Below are the code and all the weights of a small trained network. Each question names an input and a class and asks about switching units off, where a switched-off unit gives its printed mean instead of its output.

import numpy as np


def w(rows, s, z=0):
    codes = np.array(rows[::2]) - 128.0
    scale = np.full(codes.shape[1], s)
    scale[-1] = z or s
    return codes * scale


def norm(h):
    return h / np.sqrt((h * h).mean(-1, keepdims=True) + 1e-5)


def f(y):
    return y / 2 * (1 + np.tanh(0.7978845608 * (y + 0.044715 * y**3)))


def log_softmax(a):
    a = a - a.max(-1, keepdims=True)
    return a - np.log(np.exp(a).sum(-1, keepdims=True))


def net(x, mask):
    res = np.array(x, float).reshape(1, 7) / 4 @ E
    u = 0
    for l in range(3):
        y = f(norm(res) @ A[l][:, :-1].T + A[l][:, -1])
        res = res + np.where(mask[u : u + 8], y, B[l][:, -1]) @ B[l][:, :-1]
        u += 8
    return log_softmax(norm(res)[-1] @ U[:, :-1].T + U[:, -1])


A, B = {}, {}
E = w([
[129,134,139,140,131,122,113,121,132],'x0',
[130,131,127,120,115,135,127,115,109],'x1',
[89,206,65,108,49,60,145,84,201],'x2',
[127,168,115,2,189,158,23,195,139],'x3',
[132,130,125,129,124,130,124,125,124],'x4',
[131,129,125,132,123,130,119,124,128],'x5',
[143,223,173,171,77,187,159,210,120],'x6',
],0.0089)
A[0] = w([
[105,208,172,116,86,117,146,197,117,33],'0.n0',
[163,2,206,183,124,181,124,158,77,151],'0.n1',
[111,120,143,78,174,199,46,160,129,57],'0.n2',
[99,107,119,79,188,97,94,125,154,55],'0.n3',
[132,181,125,20,127,61,49,185,123,4],'0.n4',
[153,83,167,104,160,177,78,162,104,34],'0.n5',
[146,214,131,190,133,174,159,166,97,196],'0.n6',
[183,122,75,83,167,72,104,123,140,106],'0.n7',
],0.0087,0.0042)
B[0] = w([
[243,151,98,156,113,125,124,65,219,172],'0.n0',
[52,146,118,109,146,221,120,64,180,254],'0.n1',
[210,124,136,160,152,49,204,160,78,202],'0.n2',
[102,82,130,123,111,151,104,93,49,160],'0.n3',
[75,147,85,116,112,255,65,104,177,197],'0.n4',
[175,96,114,114,3,18,146,173,73,182],'0.n5',
[61,109,178,172,89,175,139,189,154,219],'0.n6',
[27,67,111,142,50,133,85,94,131,161],'0.n7',
],0.0072,0.0091)
A[1] = w([
[100,32,113,147,146,91,166,16,144,83],'1.n0',
[167,141,101,199,43,22,118,123,136,87],'1.n1',
[145,96,142,137,149,42,192,81,82,4],'1.n2',
[118,184,114,93,123,229,176,209,109,59],'1.n3',
[152,48,151,122,156,170,129,84,46,121],'1.n4',
[149,83,70,83,194,2,103,125,32,112],'1.n5',
[119,107,144,143,142,199,116,180,150,134],'1.n6',
[244,185,167,162,122,108,161,253,81,61],'1.n7',
],0.0074,0.0023)
B[1] = w([
[199,249,96,86,199,98,68,145,124,253],'1.n0',
[128,75,100,62,119,67,153,172,81,186],'1.n1',
[95,67,136,126,184,91,76,146,94,149],'1.n2',
[148,160,128,155,168,111,127,162,121,227],'1.n3',
[188,132,85,163,144,153,126,176,169,208],'1.n4',
[174,63,156,217,31,110,174,135,166,194],'1.n5',
[120,151,127,192,165,88,136,111,88,207],'1.n6',
[38,112,165,1,99,85,21,115,47,218],'1.n7',
],0.0094,0.0056)
A[2] = w([
[165,220,98,123,168,149,108,131,177,98],'2.n0',
[174,53,122,161,2,119,118,175,163,174],'2.n1',
[85,116,155,104,58,79,203,169,116,5],'2.n2',
[137,182,163,78,128,112,124,154,106,35],'2.n3',
[150,80,95,142,250,151,113,37,141,45],'2.n4',
[178,146,86,88,161,42,105,118,98,81],'2.n5',
[126,98,99,23,124,86,97,86,99,178],'2.n6',
[49,115,127,76,167,123,31,137,93,145],'2.n7',
],0.0088,0.0025)
B[2] = w([
[198,143,54,107,247,144,92,147,154,222],'2.n0',
[212,69,147,134,212,148,181,21,112,240],'2.n1',
[206,196,191,51,107,37,42,21,190,175],'2.n2',
[146,157,77,112,134,51,86,152,111,153],'2.n3',
[166,186,112,4,1,156,49,167,196,210],'2.n4',
[73,144,171,193,128,128,228,223,95,227],'2.n5',
[40,109,125,238,203,140,162,141,98,253],'2.n6',
[106,81,187,48,64,111,197,97,119,249],'2.n7',
],0.008,0.0052)
U = w([
[193,194,81,86,160,173,71,144,179,254],'0',
[85,139,96,178,181,20,196,155,87,74],'1',
[222,6,139,128,143,126,130,89,76,133],'2',
[7,71,80,63,127,156,114,67,111,45],'3',
[82,138,184,226,121,203,173,148,124,117],'4',
[202,164,200,106,92,50,152,20,156,31],'5',
[111,121,207,53,94,92,87,178,31,112],'6',
],0.016,0.003)

Each question gives the input, the list of numbers given to net, and the class t.
The units are the neurons (one row each of A and B). Each row of codes is followed by its name. A weight is (code - 128) times the scale printed after its matrix; where a second scale follows, it is the last column's (A, B and U).
mask holds one flag per neuron, layer by layer. A switched-off neuron (its flag False) gives its mean, the last column of its row in B, instead of its output. The means were averaged over made-up inputs and are rounded, as every weight is.
A unit's drop is (log p(t) with every unit on - log p(t) with that unit switched off) / (log p(t) with every unit on - log p(t) with every unit switched off).
The circuit of an input: a set's keep is (log p(t) with only the set's units on - log p(t) with every unit switched off) / (log p(t) with every unit on - log p(t) with every unit switched off). Starting from the 12 units with the biggest drops (on a tie, the unit counted first), units are removed one at a time, each time the one whose removal leaves the highest keep (on an exact tie, the one counted first), for as long as the keep stays at least 0.8.
circuit, biggest first: the units of the circuit, biggest drop first
k most important neurons: the k neurons with the biggest drops, biggest first
top k neurons in layer l: the k neurons of layer l with the biggest drops, biggest first
drop when u is switched off: that unit's drop, to one decimal
input [2,5,8,4,1,2,0], class 3: circuit, biggest first -> 1.n0
input [-1,-8,-2,0,-8,6,-6], class 0: 4 most important neurons -> 1.n0; 1.n4; 1.n7; 2.n4
input [7,7,8,0,-7,3,8], class 5: 2 most important neurons -> 1.n0; 0.n1
input [-5,-2,-1,6,-6,-3,7], class 6: circuit, biggest first -> 1.n7; 0.n1
input [4,3,0,4,-1,-3,-8], class 2: circuit, biggest first -> 1.n5; 0.n1
input [-7,4,6,0,-6,-4,4], class 5: circuit, biggest first -> 1.n0; 2.n2
input [-6,-8,0,4,3,-5,3], class 6: 3 most important neurons -> 0.n1; 0.n2; 1.n7
input [8,-8,4,0,-5,4,-2], class 1: 2 most important neurons -> 0.n1; 0.n6
input [1,-6,-2,8,-4,-3,-8], class 2: 3 most important neurons -> 1.n5; 0.n2; 0.n1
input [5,0,1,-2,2,5,2], class 5: 3 most important neurons -> 0.n1; 0.n4; 2.n2
input [7,-8,3,-1,2,2,-6], class 1: 3 most important neurons -> 0.n1; 1.n0; 0.n4
input [-5,7,-3,8,7,-5,0], class 2: top 2 neurons in layer 0 -> 0.n2; 0.n6
input [0,4,-8,-4,6,6,0], class 0: 2 most important neurons -> 0.n1; 2.n4
input [-7,-5,-4,4,-7,6,7], class 6: circuit, biggest first -> 1.n7
input [-2,5,-8,0,-8,2,-5], class 0: 2 most important neurons -> 0.n1; 1.n0
input [0,-3,8,0,-6,0,6], class 5: 4 most important neurons -> 1.n0; 0.n1; 0.n4; 1.n1
input [7,6,-5,1,-5,7,6], class 6: 2 most important neurons -> 1.n7; 0.n4
input [-1,-5,1,-6,-8,-2,1], class 5: top 2 neurons in layer 0 -> 0.n4; 0.n1
input [-1,3,4,5,-5,1,0], class 3: top 2 neurons in layer 0 -> 0.n7; 0.n3
input [-5,-3,-7,-3,8,1,-1], class 0: top neuron in layer 0 -> 0.n1
input [6,8,2,-8,3,6,4], class 5: drop when 2.n2 is switched off -> 0.4
